Here is a tiny trained network, its code and every weight. The questions are about switching its units off for an input and a target symbol, where a switched-off unit gives its printed mean instead of its output.

import numpy as np


def w(rows, s, z=0):
    codes = np.array(rows[::2]) - 128.0
    scale = np.full(codes.shape[1], s)
    scale[-1] = z or s
    return codes * scale


def norm(h):
    return h / np.sqrt((h * h).mean(-1, keepdims=True) + 1e-5)


def f(y):
    return y / 2 * (1 + np.tanh(0.7978845608 * (y + 0.044715 * y**3)))


def softmax(a):
    e = np.exp(a - a.max(-1, keepdims=True))
    return e / e.sum(-1, keepdims=True)


def log_softmax(a):
    a = a - a.max(-1, keepdims=True)
    return a - np.log(np.exp(a).sum(-1, keepdims=True))


def net(x, mask):
    ids = ['ΛΣΨαβζηθμπφ'.index(c) for c in x.split()]
    T = len(ids)
    res = E[ids] + P[:T]
    u = 0
    for l in range(2):
        r = norm(res)
        for j in range(2):
            rows = slice(2 * j, 2 * j + 2)
            q, k, v = (r @ M[l][rows].T for M in (Q, K, V))
            z = softmax(np.where(np.tri(T) > 0, q @ k.T / 2**0.5, -1e9)) @ v
            o = O[l][rows]
            res = res + np.where(mask[u + j], z, o[:, -1]) @ o[:, :-1]
        u += 2
        y = f(norm(res) @ A[l][:, :-1].T + A[l][:, -1])
        res = res + np.where(mask[u : u + 4], y, B[l][:, -1]) @ B[l][:, :-1]
        u += 4
    return log_softmax(norm(res)[-1] @ U[:, :-1].T + U[:, -1])


Q, K, V, O, A, B = {}, {}, {}, {}, {}, {}
E = w([
[149,135,130,92,99],'Λ',
[227,49,94,174,200],'Σ',
[149,86,135,136,166],'Ψ',
[151,119,135,92,124],'α',
[75,181,183,70,83],'β',
[190,184,114,54,138],'ζ',
[137,121,128,120,92],'η',
[186,113,162,61,157],'θ',
[118,1,124,147,74],'μ',
[115,150,30,98,121],'π',
[63,87,163,145,226],'φ',
],0.015)
P = w([
[179,3,89,219,219],'0',
[157,78,96,94,117],'1',
[157,55,103,93,144],'2',
[158,56,120,92,161],'3',
[131,67,106,135,136],'4',
[121,87,110,146,115],'5',
[124,86,123,141,132],'6',
[109,106,126,144,107],'7',
[125,112,142,134,106],'8',
[117,101,133,149,117],'9',
[102,107,121,179,103],'10',
[161,112,129,131,100],'11',
[139,104,117,161,99],'12',
],0.006)
Q[0] = w([
[131,236,189,104,75],'0.h0',
[74,189,140,27,150],'0.h0',
[96,92,114,203,130],'0.h1',
[190,2,70,167,112],'0.h1',
],0.0063)
K[0] = w([
[78,59,209,108,212],'0.h0',
[106,125,169,67,158],'0.h0',
[212,136,193,94,109],'0.h1',
[117,163,173,105,254],'0.h1',
],0.0051)
V[0] = w([
[98,119,68,148,174],'0.h0',
[255,181,227,168,136],'0.h0',
[249,85,152,84,107],'0.h1',
[62,151,31,168,127],'0.h1',
],0.0074)
O[0] = w([
[154,98,125,45,184,153],'0.h0',
[110,136,133,254,145,106],'0.h0',
[161,147,115,162,115,253],'0.h1',
[133,57,61,117,162,77],'0.h1',
],0.0087,0.0068)
A[0] = w([
[107,46,226,70,108,88],'0.n0',
[88,222,168,120,111,2],'0.n1',
[224,201,253,120,206,101],'0.n2',
[23,14,214,205,246,143],'0.n3',
],0.0053,0.0032)
B[0] = w([
[22,191,83,137,89,149],'0.n0',
[85,82,13,215,191,96],'0.n1',
[122,182,79,189,1,254],'0.n2',
[200,151,207,43,166,181],'0.n3',
],0.0064,0.0029)
Q[1] = w([
[32,35,123,123,127],'1.h0',
[230,169,96,175,200],'1.h0',
[191,134,189,113,3],'1.h1',
[109,166,131,230,173],'1.h1',
],0.0051)
K[1] = w([
[218,203,112,102,254],'1.h0',
[181,100,133,231,31],'1.h0',
[59,188,45,60,115],'1.h1',
[245,63,103,187,103],'1.h1',
],0.0059)
V[1] = w([
[126,173,100,104,133],'1.h0',
[162,254,88,101,198],'1.h0',
[135,53,155,82,135],'1.h1',
[125,87,247,88,163],'1.h1',
],0.0078)
O[1] = w([
[223,198,89,135,149,101],'1.h0',
[146,242,102,94,196,89],'1.h0',
[176,106,155,184,112,168],'1.h1',
[111,178,253,138,133,2],'1.h1',
],0.0069,0.0019)
A[1] = w([
[100,122,21,158,106,175],'1.n0',
[118,150,119,143,119,3],'1.n1',
[83,104,160,100,186,6],'1.n2',
[2,232,148,116,122,22],'1.n3',
],0.0069,0.0036)
B[1] = w([
[178,87,224,36,174,251],'1.n0',
[216,1,127,227,149,79],'1.n1',
[198,114,99,160,30,87],'1.n2',
[10,101,28,222,151,132],'1.n3',
],0.0063,0.0029)
U = w([
[134,136,82,132,140,48],'Λ',
[170,91,64,171,193,151],'Σ',
[146,149,140,139,155,111],'Ψ',
[156,154,100,134,114,79],'α',
[54,171,108,124,133,253],'β',
[163,206,62,139,144,121],'ζ',
[143,120,121,119,92,79],'η',
[184,227,90,183,72,141],'θ',
[102,39,120,126,53,93],'μ',
[139,92,13,2,141,135],'π',
[110,176,193,65,161,207],'φ',
],0.0082,0.004)

Each question gives the input, a string of symbols that net reads in full, and the target symbol t.
The units are the heads (2 rows each of Q, K, V and O) and the neurons (one row each of A and B). Each row of codes is followed by its name. A weight is (code - 128) times the scale printed after its matrix; where a second scale follows, it is the last column's (O, A, B and U).
mask holds one flag per unit, layer by layer, with each layer's heads first. A switched-off unit (its flag False) gives its mean, the last column of its rows in O or B, instead of its output. The means were averaged over made-up inputs and are rounded, as every weight is.
A unit's drop is (log p(t) with every unit on - log p(t) with that unit switched off) / (log p(t) with every unit on - log p(t) with every unit switched off).
The circuit of an input: a set's keep is (log p(t) with only the set's units on - log p(t) with every unit switched off) / (log p(t) with every unit on - log p(t) with every unit switched off). Starting from all 12 units, units are removed one at a time, each time the one whose removal leaves the highest keep (on an exact tie, the one counted first), for as long as the keep stays at least 0.8.
circuit, biggest first: the units of the circuit, biggest drop first
k most important neurons of layer l: the k neurons of layer l with the biggest drops, biggest first
heads that matter: for each layer, one digit per head in row order, 1 if its drop is at least 0.15 and else 0, layers parted by /
drop of u: that unit's drop, to one decimal
input π Ψ ζ π Ψ Σ η Σ π Ψ, target π: circuit, biggest first : (0.h0)
input μ Σ θ η ζ ζ Σ Σ θ θ Ψ, target θ: heads that matter : 01 / 00
input Σ μ Ψ Λ Ψ μ Σ α, target μ: heads that matter : 00 / 10
input Ψ μ Σ θ Σ μ π Λ π Ψ μ, target π: circuit, biggest first : (0.h0 1.h1)
input η Σ Σ θ θ θ η Σ π π Λ, target π: heads that matter : 00 / 01
input π ζ β π η, target π: heads that matter : 11 / 00
input η η μ ζ ζ π φ Ψ Ψ π π μ ζ, target π: heads that matter : 01 / 00
input μ Σ Λ, target μ: heads that matter : 00 / 10
input Σ θ ζ Λ μ α, target μ: heads that matter : 10 / 11
input π π π η α α Ψ Ψ Σ θ Ψ, target θ: circuit, biggest first : (0.h1 0.n2)
input η Σ Σ Ψ μ Σ π α Σ μ Λ, target μ: 2 most important neurons of layer 0 : (0.n0 0.n2)
input π θ φ Σ Ψ θ, target θ: 3 most important neurons of layer 0 : (0.n2 0.n3 0.n0)
input Σ φ α, target φ: heads that matter : 01 / 01
input Σ π Σ π π η Ψ π Σ π ζ, target π: circuit, biggest first : (0.h1)
input φ Σ Ψ, target φ: circuit, biggest first : (0.n3 1.h1)
input θ Σ η θ Λ, target θ: drop of 0.h1 : 1.2
input ζ μ Σ Ψ, target μ: drop of 1.h1 : 0.0
input π Σ Ψ π Σ Σ ζ π α μ π Ψ, target π: drop of 0.h1 : -0.1
